Below are the code and all the weights of a small trained network. Each question names an input and a class and asks about switching units off, where a switched-off unit gives its printed mean instead of its output.

import numpy as np


def w(rows, s, z=0):
    codes = np.array(rows[::2]) - 128.0
    scale = np.full(codes.shape[1], s)
    scale[-1] = z or s
    return codes * scale


def f(y):
    return np.maximum(y, 0)


def log_softmax(a):
    a = a - a.max(-1, keepdims=True)
    return a - np.log(np.exp(a).sum(-1, keepdims=True))


def net(x, mask):
    res = np.array(x, float).reshape(1, 5) / 4 @ E
    y = f(res @ A[0][:, :-1].T + A[0][:, -1])
    res = res + np.where(mask, y, B[0][:, -1]) @ B[0][:, :-1]
    return log_softmax(res[-1] @ U[:, :-1].T + U[:, -1])


A, B = {}, {}
E = w([
[166,114,116,57,227],'x0',
[43,97,40,140,248],'x1',
[70,200,86,227,140],'x2',
[214,71,193,254,222],'x3',
[107,100,200,93,193],'x4',
],0.0083)
A[0] = w([
[174,144,126,84,149,108],'n1',
[110,65,134,48,189,107],'n2',
[201,191,196,139,94,251],'n3',
[109,223,46,105,41,186],'n4',
[211,179,174,137,142,226],'n5',
[107,185,133,94,104,162],'n6',
[74,161,115,59,66,148],'n7',
[107,144,48,148,123,210],'n8',
[96,97,127,123,158,30],'n9',
[116,125,150,114,48,8],'n10',
[152,110,166,141,46,92],'n11',
[164,175,137,150,115,241],'n12',
[144,199,167,120,153,148],'n13',
[140,100,78,128,185,93],'n14',
[111,116,138,170,157,5],'n15',
[217,122,157,139,120,152],'n16',
[110,153,103,144,204,33],'n17',
[100,116,99,99,7,125],'n18',
[111,122,120,182,75,100],'n19',
[96,136,83,194,124,254],'n20',
[97,112,114,91,55,171],'n21',
[131,147,103,186,83,98],'n22',
[123,162,110,95,100,25],'n23',
],0.014,0.0047)
B[0] = w([
[87,125,208,100,149,166],'n1',
[6,180,141,54,204,225],'n2',
[139,2,191,66,137,216],'n3',
[67,35,190,233,199,252],'n4',
[166,30,195,118,98,199],'n5',
[70,50,163,186,132,182],'n6',
[12,142,111,179,172,225],'n7',
[129,56,163,164,143,202],'n8',
[142,165,76,132,189,152],'n9',
[25,76,28,207,208,167],'n10',
[50,59,102,145,222,181],'n11',
[208,49,182,90,154,178],'n12',
[254,42,205,154,31,153],'n13',
[96,30,73,110,161,185],'n14',
[85,91,94,204,153,152],'n15',
[116,9,122,74,177,189],'n16',
[138,84,48,173,138,180],'n17',
[46,128,131,198,222,217],'n18',
[85,154,235,45,132,172],'n19',
[146,142,220,180,162,211],'n20',
[42,197,135,165,204,197],'n21',
[134,170,235,76,151,176],'n22',
[94,97,129,143,187,158],'n23',
],0.008,0.015)
U = w([
[148,94,153,113,106,243],'0',
[101,127,65,66,164,78],'1',
[98,180,178,122,142,147],'2',
[201,185,60,137,83,1],'3',
[109,129,113,169,138,98],'4',
[159,149,146,129,156,67],'5',
[175,183,53,80,1,1],'6',
],0.015,0.0068)

Each question gives the input, the list of numbers given to net, and the class t.
The units are the neurons (one row each of A and B). Each row of codes is followed by its name. A weight is (code - 128) times the scale printed after its matrix; where a second scale follows, it is the last column's (A, B and U).
mask holds one flag per neuron, in row order. A switched-off neuron (its flag False) gives its mean, the last column of its row in B, instead of its output. The means were averaged over made-up inputs and are rounded, as every weight is.
A unit's drop is (log p(t) with every unit on - log p(t) with that unit switched off) / (log p(t) with every unit on - log p(t) with every unit switched off).
The circuit of an input: a set's keep is (log p(t) with only the set's units on - log p(t) with every unit switched off) / (log p(t) with every unit on - log p(t) with every unit switched off). Starting from the 12 units with the biggest drops (on a tie, the unit counted first), units are removed one at a time, each time the one whose removal leaves the highest keep (on an exact tie, the one counted first), for as long as the keep stays at least 0.8.
units of the circuit, in order: the units of the circuit, biggest drop first
top k neurons: the k neurons with the biggest drops, biggest first
drop of u: that unit's drop, to one decimal
input [5,2,-4,-7,-6], class 2: units of the circuit, in order => (n21)
input [-6,8,-5,6,-8], class 0: units of the circuit, in order => (n7, n18)
input [4,1,7,3,1], class 5: units of the circuit, in order => (n4, n7, n18)
input [1,3,5,-7,8], class 4: units of the circuit, in order => (n19, n6)
input [-8,4,4,-7,-7], class 2: top 3 neurons => (n19, n22, n20)
input [2,8,-1,5,-3], class 1: units of the circuit, in order => (n4, n14)
input [-6,-3,7,-4,-8], class 2: top 3 neurons => (n22, n19, n20)
input [4,1,-7,3,7], class 1: drop of n2 => 0.6
input [-7,6,-1,2,1], class 2: drop of n19 => 0.2
input [-4,6,-1,4,6], class 1: drop of n1 => 0.0
input [5,0,-6,0,-4], class 1: drop of n8 => 0.1
